Below are the code and all the weights of a small trained network. Each question names an input and a target symbol and asks about switching units off, where a switched-off unit gives its printed mean instead of its output.

import numpy as np


def w(rows, s, z=0):
    codes = np.array(rows[::2]) - 128.0
    scale = np.full(codes.shape[1], s)
    scale[-1] = z or s
    return codes * scale


def f(y):
    return y / 2 * (1 + np.tanh(0.7978845608 * (y + 0.044715 * y**3)))


def softmax(a):
    e = np.exp(a - a.max(-1, keepdims=True))
    return e / e.sum(-1, keepdims=True)


def log_softmax(a):
    a = a - a.max(-1, keepdims=True)
    return a - np.log(np.exp(a).sum(-1, keepdims=True))


def net(x, mask):
    ids = ['αβγδεζηλμξπστφψω'.index(c) for c in x.split()]
    T = len(ids)
    res = E[ids] + P[:T]
    r = res
    for j in range(2):
        rows = slice(4 * j, 4 * j + 4)
        q, k, v = (r @ M[0][rows].T for M in (Q, K, V))
        z = softmax(np.where(np.tri(T) > 0, q @ k.T / 4**0.5, -1e9)) @ v
        o = O[0][rows]
        res = res + np.where(mask[j], z, o[:, -1]) @ o[:, :-1]
    y = f(res @ A[0][:, :-1].T + A[0][:, -1])
    res = res + np.where(mask[2:14], y, B[0][:, -1]) @ B[0][:, :-1]
    return log_softmax(res[-1] @ U[:, :-1].T + U[:, -1])


Q, K, V, O, A, B = {}, {}, {}, {}, {}, {}
E = w([
[88,18,184,151,175,116,87],'α',
[88,39,140,141,172,104,131],'β',
[133,172,87,99,182,116,90],'γ',
[175,181,137,83,179,68,125],'δ',
[93,73,160,13,85,94,4],'ε',
[85,200,127,207,51,110,73],'ζ',
[196,68,59,143,56,107,117],'η',
[133,154,28,87,140,221,125],'λ',
[96,178,122,48,39,124,161],'μ',
[115,84,127,88,180,75,87],'ξ',
[25,124,158,55,68,82,107],'π',
[143,222,160,35,87,125,182],'σ',
[73,56,85,73,91,129,175],'τ',
[189,163,154,47,148,122,159],'φ',
[185,71,95,149,61,128,56],'ψ',
[200,143,138,60,128,182,158],'ω',
],0.016)
P = w([
[224,2,238,45,152,34,76],'0',
[195,69,221,101,131,84,114],'1',
[179,88,190,115,119,97,132],'2',
[161,102,164,117,112,101,144],'3',
[152,109,148,128,101,111,150],'4',
[137,111,132,130,99,118,162],'5',
[125,114,119,130,93,123,166],'6',
[115,118,109,132,87,129,171],'7',
[102,123,95,122,82,130,176],'8',
[94,134,81,113,72,133,181],'9',
],0.0071)
Q[0] = w([
[124,115,83,142,1,26,117],'h1',
[49,201,207,138,174,127,223],'h1',
[107,167,106,197,139,42,57],'h1',
[132,96,38,106,223,143,96],'h1',
[119,129,144,107,133,105,111],'h2',
[180,92,114,148,58,94,107],'h2',
[176,166,162,154,141,114,198],'h2',
[99,94,163,69,170,142,187],'h2',
],0.018)
K[0] = w([
[7,115,128,208,99,89,189],'h1',
[240,199,172,79,143,109,168],'h1',
[104,143,118,190,139,58,86],'h1',
[121,159,70,136,241,181,60],'h1',
[122,113,102,102,135,79,121],'h2',
[135,85,133,146,70,128,117],'h2',
[149,147,178,157,123,110,167],'h2',
[150,103,144,76,119,127,190],'h2',
],0.018)
V[0] = w([
[63,159,121,83,96,126,118],'h1',
[202,191,159,178,127,50,116],'h1',
[160,101,97,141,139,25,249],'h1',
[183,145,32,112,96,93,138],'h1',
[123,98,97,74,90,95,172],'h2',
[147,150,173,138,95,130,145],'h2',
[104,79,133,164,139,81,155],'h2',
[183,102,180,174,66,56,146],'h2',
],0.013)
O[0] = w([
[151,90,178,204,139,107,101,178],'h1',
[88,185,76,206,101,142,92,22],'h1',
[149,90,157,141,119,247,198,89],'h1',
[128,120,172,126,144,206,42,251],'h1',
[113,166,169,126,87,82,130,254],'h2',
[118,136,117,91,132,123,90,104],'h2',
[172,69,128,154,141,117,99,49],'h2',
[134,74,177,51,136,134,79,124],'h2',
],0.011,0.0049)
A[0] = w([
[90,162,67,127,86,204,151,83],'n1',
[142,134,167,116,161,129,164,114],'n2',
[110,73,84,138,169,79,143,142],'n3',
[204,114,86,163,89,152,133,161],'n4',
[146,157,168,158,165,132,125,190],'n5',
[109,175,42,211,130,220,152,74],'n6',
[85,96,80,135,177,91,117,100],'n7',
[77,162,2,217,77,237,183,1],'n8',
[138,93,116,123,110,159,83,52],'n9',
[168,99,82,125,104,169,86,141],'n10',
[131,148,98,99,144,82,151,84],'n11',
[87,105,124,154,212,123,126,128],'n12',
],0.018,0.009)
B[0] = w([
[126,95,127,102,88,75,145,201],'n1',
[134,135,75,134,176,118,68,245],'n2',
[150,167,114,190,133,152,138,212],'n3',
[61,133,169,68,127,117,103,161],'n4',
[144,148,123,95,147,133,130,255],'n5',
[116,49,95,112,93,80,180,204],'n6',
[115,45,182,63,74,152,117,181],'n7',
[214,139,226,188,93,174,6,167],'n8',
[125,91,80,190,140,143,172,188],'n9',
[131,189,130,145,145,126,140,236],'n10',
[134,137,158,119,137,164,94,188],'n11',
[143,168,127,109,98,143,133,165],'n12',
],0.022,0.0044)
U = w([
[202,225,136,94,144,136,102,197],'α',
[95,100,74,50,106,79,228,211],'β',
[204,100,105,136,67,88,148,103],'γ',
[128,108,135,137,132,120,127,83],'δ',
[115,103,173,116,151,87,89,2],'ε',
[63,117,71,162,96,105,42,129],'ζ',
[114,100,131,149,125,170,174,142],'η',
[175,120,133,158,145,97,132,66],'λ',
[148,114,151,137,129,121,129,46],'μ',
[143,104,132,141,120,141,142,103],'ξ',
[163,128,230,192,209,2,184,145],'π',
[156,115,139,148,139,107,129,61],'σ',
[113,35,143,122,204,120,133,129],'τ',
[191,104,137,149,118,180,124,53],'φ',
[195,134,65,185,124,105,113,75],'ψ',
[113,114,158,149,106,154,142,163],'ω',
],0.0074,0.0064)

Each question gives the input, a string of symbols that net reads in full, and the target symbol t.
The units are the heads (4 rows each of Q, K, V and O) and the neurons (one row each of A and B). Each row of codes is followed by its name. A weight is (code - 128) times the scale printed after its matrix; where a second scale follows, it is the last column's (O, A, B and U).
mask holds one flag per unit, heads first, then neurons. A switched-off unit (its flag False) gives its mean, the last column of its rows in O or B, instead of its output. The means were averaged over made-up inputs and are rounded, as every weight is.
A unit's drop is (log p(t) with every unit on - log p(t) with that unit switched off) / (log p(t) with every unit on - log p(t) with every unit switched off).
The circuit of an input: a set's keep is (log p(t) with only the set's units on - log p(t) with every unit switched off) / (log p(t) with every unit on - log p(t) with every unit switched off). Starting from the 12 units with the biggest drops (on a tie, the unit counted first), units are removed one at a time, each time the one whose removal leaves the highest keep (on an exact tie, the one counted first), for as long as the keep stays at least 0.8.
circuit, biggest first: the units of the circuit, biggest drop first
unit that matters most: the unit with the biggest drop
top k neurons: the k neurons with the biggest drops, biggest first
heads that matter: for each layer, one digit per head in row order, 1 if its drop is at least 0.15 and else 0, layers parted by /
input ε λ λ λ λ, target γ: circuit, biggest first -> [n8, h2, n6, n1]
input η σ α λ σ, target β: unit that matters most -> h1
input ξ ζ δ σ λ α λ λ μ ξ, target α: top 2 neurons -> [n3, n11]
input λ λ λ ζ λ ξ, target α: heads that matter -> 01
input δ φ σ ψ λ η η η σ, target β: circuit, biggest first -> [h2, h1, n1, n8]
input λ η γ ε γ γ ζ, target ζ: heads that matter -> 11
input γ η τ ψ, target τ: top 3 neurons -> [n9, n4, n2]
input η λ δ φ ω ζ δ, target β: circuit, biggest first -> [h1, n6]
input λ α α α τ δ η, target τ: heads that matter -> 11
input δ γ φ ξ α φ η, target α: heads that matter -> 10
input ω σ ε λ λ λ β, target α: heads that matter -> 10
input λ σ λ α ω λ, target γ: circuit, biggest first -> [n8, n6, n1]
input δ δ λ γ δ, target γ: heads that matter -> 10
input α β α, target φ: top neuron -> [n3]
input γ λ λ ζ φ σ φ λ μ γ, target β: circuit, biggest first -> [h1, h2, n6, n8]
input λ ε δ γ ζ μ γ ζ δ δ, target γ: circuit, biggest first -> [h1, n8, n6]
input λ δ λ β, target α: circuit, biggest first -> [n12, n6]
input ε λ α λ α α η, target α: circuit, biggest first -> [h1, n3, n11]
input ε η φ λ ψ ε γ φ, target β: heads that matter -> 11
input λ τ γ μ γ γ, target γ: unit that matters most -> h2
input τ β ξ ε, target β: heads that matter -> 10
input ω δ γ ε σ α λ ψ λ, target β: heads that matter -> 11
input α λ γ ω η λ σ η μ ω, target β: circuit, biggest first -> [h1, n1, n8]
input λ λ λ γ α, target α: heads that matter -> 01
input α ζ λ λ λ α, target α: top 2 neurons -> [n12, n3]
input λ λ λ δ η η, target η: top 2 neurons -> [n9, n10]
input ε δ φ λ ψ, target ψ: unit that matters most -> n9
input β τ α, target ψ: circuit, biggest first -> [n3, n2, h1]
input ψ δ λ λ η τ λ η, target τ: top 2 neurons -> [n9, n4]
input λ λ η α σ ψ, target α: top 2 neurons -> [n11, n3]
